Below is a small trained network, with its code and all its weights. Each question gives an input and a class and asks what happens when units are switched off, that is, made to give their printed mean instead of their output.

import numpy as np


def w(rows, s, z=0):
    codes = np.array(rows[::2]) - 128.0
    scale = np.full(codes.shape[1], s)
    scale[-1] = z or s
    return codes * scale


def norm(h):
    return h / np.sqrt((h * h).mean(-1, keepdims=True) + 1e-5)


def f(y):
    return y / 2 * (1 + np.tanh(0.7978845608 * (y + 0.044715 * y**3)))


def log_softmax(a):
    a = a - a.max(-1, keepdims=True)
    return a - np.log(np.exp(a).sum(-1, keepdims=True))


def net(x, mask):
    res = np.array(x, float).reshape(1, 3) / 4 @ E
    u = 0
    for l in range(2):
        y = f(norm(res) @ A[l][:, :-1].T + A[l][:, -1])
        res = res + np.where(mask[u : u + 14], y, B[l][:, -1]) @ B[l][:, :-1]
        u += 14
    return log_softmax(norm(res)[-1] @ U[:, :-1].T + U[:, -1])


A, B = {}, {}
E = w([
[40,41,59],'x0',
[252,146,27],'x1',
[129,129,126],'x2',
],0.0025)
A[0] = w([
[113,84,94,78],'0.n0',
[147,156,100,61],'0.n1',
[74,68,159,201],'0.n2',
[222,108,61,195],'0.n3',
[174,203,74,181],'0.n4',
[153,98,6,56],'0.n5',
[158,115,67,172],'0.n6',
[92,180,111,146],'0.n7',
[74,137,255,249],'0.n8',
[250,78,219,51],'0.n9',
[117,69,56,53],'0.n10',
[82,29,99,173],'0.n11',
[85,107,167,54],'0.n12',
[197,123,98,188],'0.n13',
],0.0053,0.0012)
B[0] = w([
[222,105,63,140],'0.n0',
[96,3,168,123],'0.n1',
[94,184,97,192],'0.n2',
[45,86,116,234],'0.n3',
[110,195,102,189],'0.n4',
[125,159,152,211],'0.n5',
[116,134,67,176],'0.n6',
[30,91,77,132],'0.n7',
[129,154,32,253],'0.n8',
[109,144,159,151],'0.n9',
[147,153,213,167],'0.n10',
[113,154,118,210],'0.n11',
[101,150,160,137],'0.n12',
[111,236,75,182],'0.n13',
],0.0033,0.0025)
A[1] = w([
[95,95,95,115],'1.n0',
[143,103,105,93],'1.n1',
[159,139,134,79],'1.n2',
[189,117,89,133],'1.n3',
[190,108,91,232],'1.n4',
[183,117,114,252],'1.n5',
[123,131,166,160],'1.n6',
[154,152,136,175],'1.n7',
[91,169,60,126],'1.n8',
[83,119,165,238],'1.n9',
[119,40,116,115],'1.n10',
[99,135,170,145],'1.n11',
[149,148,137,149],'1.n12',
[132,11,107,199],'1.n13',
],0.011,0.0018)
B[1] = w([
[194,135,158,171],'1.n0',
[84,139,136,128],'1.n1',
[137,193,153,122],'1.n2',
[59,16,80,156],'1.n3',
[75,76,156,165],'1.n4',
[90,107,159,149],'1.n5',
[121,81,93,124],'1.n6',
[148,87,172,143],'1.n7',
[102,187,140,254],'1.n8',
[187,70,65,160],'1.n9',
[167,199,240,141],'1.n10',
[89,71,83,137],'1.n11',
[180,108,172,135],'1.n12',
[253,159,206,157],'1.n13',
],0.0048,0.006)
U = w([
[108,199,132,240],'0',
[86,51,58,127],'1',
[214,139,254,2],'2',
],0.0086,0.002)

Each question gives the input, the list of numbers given to net, and the class t.
The units are the neurons (one row each of A and B). Each row of codes is followed by its name. A weight is (code - 128) times the scale printed after its matrix; where a second scale follows, it is the last column's (A, B and U).
mask holds one flag per neuron, layer by layer. A switched-off neuron (its flag False) gives its mean, the last column of its row in B, instead of its output. The means were averaged over made-up inputs and are rounded, as every weight is.
A unit's drop is (log p(t) with every unit on - log p(t) with that unit switched off) / (log p(t) with every unit on - log p(t) with every unit switched off).
The circuit of an input: a set's keep is (log p(t) with only the set's units on - log p(t) with every unit switched off) / (log p(t) with every unit on - log p(t) with every unit switched off). Starting from the 12 units with the biggest drops (on a tie, the unit counted first), units are removed one at a time, each time the one whose removal leaves the highest keep (on an exact tie, the one counted first), for as long as the keep stays at least 0.8.
units of the circuit, in order: the units of the circuit, biggest drop first
unit that matters most: the unit with the biggest drop
top k neurons: the k neurons with the biggest drops, biggest first
top k neurons in layer l: the k neurons of layer l with the biggest drops, biggest first
drop when u is switched off: that unit's drop, to one decimal
input [0,-7,-5], class 1: units of the circuit, in order => [1.n9, 1.n11]
input [-2,7,5], class 1: unit that matters most => 1.n3
input [7,-5,-1], class 2: units of the circuit, in order => [1.n13, 0.n13, 1.n10]
input [1,-8,-5], class 1: units of the circuit, in order => [1.n9, 1.n11]
input [-3,8,-4], class 1: units of the circuit, in order => [1.n3, 1.n4]
input [7,5,1], class 2: units of the circuit, in order => [1.n13, 0.n8]
input [-1,-5,-4], class 1: top 2 neurons => [0.n13, 1.n9]
input [-7,8,-1], class 1: units of the circuit, in order => [1.n3, 1.n13, 1.n4, 0.n3]
input [-5,5,2], class 1: top 4 neurons in layer 1 => [1.n13, 1.n3, 1.n0, 1.n10]
input [8,-7,7], class 2: top 4 neurons => [1.n10, 0.n13, 1.n13, 0.n4]
input [-8,-8,5], class 1: top 2 neurons in layer 0 => [0.n13, 0.n4]
input [7,-5,4], class 2: top 3 neurons => [1.n13, 0.n13, 1.n10]
input [7,-5,-2], class 2: top 3 neurons => [1.n13, 0.n13, 1.n10]
input [7,6,1], class 2: top 3 neurons => [0.n8, 1.n13, 1.n10]
input [8,5,1], class 2: top 2 neurons => [1.n13, 0.n8]
input [-5,-8,-4], class 1: top neuron in layer 1 => [1.n9]
input [7,-2,6], class 2: top 2 neurons in layer 0 => [0.n13, 0.n4]
input [-5,7,5], class 1: drop when 1.n4 is switched off => 0.2
input [-2,5,1], class 1: drop when 0.n2 is switched off => 0.3
input [8,-2,-1], class 2: drop when 0.n13 is switched off => 0.1
input [7,2,3], class 2: drop when 1.n12 is switched off => 0.0
input [6,2,2], class 2: top neuron in layer 0 => [0.n8]
